Below is a small trained network, with its code and all its weights. Each question gives an input and a class and asks what happens when units are switched off, that is, made to give their printed mean instead of their output.

import numpy as np


def w(rows, s, z=0):
    codes = np.array(rows[::2]) - 128.0
    scale = np.full(codes.shape[1], s)
    scale[-1] = z or s
    return codes * scale


def norm(h):
    return h / np.sqrt((h * h).mean(-1, keepdims=True) + 1e-5)


def f(y):
    return np.maximum(y, 0)


def log_softmax(a):
    a = a - a.max(-1, keepdims=True)
    return a - np.log(np.exp(a).sum(-1, keepdims=True))


def net(x, mask):
    res = np.array(x, float).reshape(1, 5) / 4 @ E
    u = 0
    for l in range(2):
        y = f(norm(res) @ A[l][:, :-1].T + A[l][:, -1])
        res = res + np.where(mask[u : u + 5], y, B[l][:, -1]) @ B[l][:, :-1]
        u += 5
    return log_softmax(norm(res)[-1] @ U[:, :-1].T + U[:, -1])


A, B = {}, {}
E = w([
[49,106,45,182,162,65,98,170,140,114,101,88],'x0',
[90,215,139,21,121,161,144,166,55,87,30,194],'x1',
[144,44,118,168,127,106,237,128,64,113,133,182],'x2',
[123,45,157,117,116,137,44,150,69,165,2,52],'x3',
[190,232,147,231,166,108,107,231,79,180,88,113],'x4',
],0.0062)
A[0] = w([
[65,145,1,191,119,51,81,139,182,112,92,121,54],'L0N1',
[212,194,115,210,216,155,81,225,39,97,135,143,6],'L0N2',
[44,156,47,155,111,158,97,179,89,122,95,214,63],'L0N3',
[142,192,94,100,161,76,190,129,215,149,185,172,16],'L0N4',
[125,99,158,141,119,108,86,158,186,176,250,139,44],'L0N5',
],0.0058,0.0024)
B[0] = w([
[183,160,92,86,112,93,213,60,170,145,113,134,219],'L0N1',
[102,133,114,48,196,104,69,124,107,121,254,104,254],'L0N2',
[121,138,160,156,24,60,161,145,139,52,137,139,196],'L0N3',
[201,39,105,62,85,31,42,132,139,171,61,147,221],'L0N4',
[65,155,174,159,93,224,119,210,121,103,76,141,217],'L0N5',
],0.0088,0.0047)
A[1] = w([
[131,96,123,228,119,116,139,132,189,173,182,82,86],'L1N1',
[121,92,113,184,141,132,215,128,25,117,198,156,73],'L1N2',
[111,255,175,117,120,156,153,70,183,138,149,76,77],'L1N3',
[175,130,95,114,133,80,133,104,175,145,199,194,6],'L1N4',
[175,184,195,125,109,203,170,70,97,205,158,130,80],'L1N5',
],0.0079,0.002)
B[1] = w([
[102,173,172,130,64,96,153,148,26,1,183,182,232],'L1N1',
[91,195,52,161,178,247,91,159,246,152,58,72,231],'L1N2',
[68,122,51,254,123,183,200,116,234,120,115,160,195],'L1N3',
[149,85,172,109,163,145,62,96,83,222,59,88,254],'L1N4',
[162,158,161,117,105,52,220,90,173,167,138,94,199],'L1N5',
],0.0083,0.0052)
U = w([
[243,3,162,121,94,25,41,154,48,216,57,88,171],'0',
[84,216,159,141,18,161,180,190,51,58,190,227,121],'1',
[107,166,36,210,187,227,118,158,245,186,62,91,5],'2',
[196,155,132,148,83,20,210,107,181,188,124,51,76],'3',
[81,68,108,84,221,145,50,80,108,152,214,105,205],'4',
],0.0061,0.0019)

Each question gives the input, the list of numbers given to net, and the class t.
The units are the neurons (one row each of A and B). Each row of codes is followed by its name. A weight is (code - 128) times the scale printed after its matrix; where a second scale follows, it is the last column's (A, B and U).
mask holds one flag per neuron, layer by layer. A switched-off neuron (its flag False) gives its mean, the last column of its row in B, instead of its output. The means were averaged over made-up inputs and are rounded, as every weight is.
A unit's drop is (log p(t) with every unit on - log p(t) with that unit switched off) / (log p(t) with every unit on - log p(t) with every unit switched off).
The circuit of an input: a set's keep is (log p(t) with only the set's units on - log p(t) with every unit switched off) / (log p(t) with every unit on - log p(t) with every unit switched off). Starting from all 10 units, units are removed one at a time, each time the one whose removal leaves the highest keep (on an exact tie, the one counted first), for as long as the keep stays at least 0.8.
units of the circuit, in order: the units of the circuit, biggest drop first
unit that matters most: the unit with the biggest drop
k most important neurons: the k neurons with the biggest drops, biggest first
k most important neurons of layer l: the k neurons of layer l with the biggest drops, biggest first
input [-6,-7,4,-1,1], class 1: 2 most important neurons : L1N1, L0N5
input [-1,-8,2,6,-7], class 1: units of the circuit, in order : L1N1, L0N4, L1N4
input [3,2,-8,1,-7], class 2: most important neuron : L1N3
input [3,4,3,-6,6], class 0: units of the circuit, in order : L0N4, L1N4
input [6,-3,-5,2,-4], class 3: 2 most important neurons of layer 1 : L1N2, L1N1
input [1,-8,-6,-4,-8], class 1: units of the circuit, in order : L0N5, L1N1
input [1,-8,-3,-2,-7], class 1: units of the circuit, in order : L0N5, L1N1
input [3,7,8,3,3], class 2: units of the circuit, in order : L1N2, L0N4
input [-2,2,-6,4,-2], class 2: 3 most important neurons of layer 1 : L1N3, L1N1, L1N4
input [-8,-8,6,6,-3], class 1: 3 most important neurons : L1N1, L0N4, L1N4
input [5,-6,1,-8,8], class 0: 2 most important neurons of layer 0 : L0N4, L0N1
input [-2,0,4,3,0], class 2: units of the circuit, in order : L0N4, L1N2
input [8,-6,-4,2,-4], class 3: 3 most important neurons : L0N1, L1N2, L1N1
input [2,-6,7,-7,7], class 0: units of the circuit, in order : L1N4
input [8,7,-2,-5,-2], class 3: units of the circuit, in order : L0N1, L1N1, L0N3
input [-1,-5,4,-2,4], class 1: 3 most important neurons : L1N1, L0N5, L0N1
input [4,2,5,-8,5], class 0: units of the circuit, in order : L0N4, L1N4
input [-3,-4,-4,-3,6], class 4: 2 most important neurons : L0N2, L0N4
input [8,2,-2,6,-5], class 3: 3 most important neurons : L0N1, L1N4, L0N4
input [-3,-5,-1,-2,-3], class 1: unit that matters most : L0N5
input [8,-2,-2,6,-7], class 3: 2 most important neurons of layer 1 : L1N4, L1N2
input [8,7,-6,5,-4], class 3: 2 most important neurons : L0N1, L0N3
input [7,2,8,-5,-4], class 2: 4 most important neurons : L1N2, L1N1, L1N5, L0N2
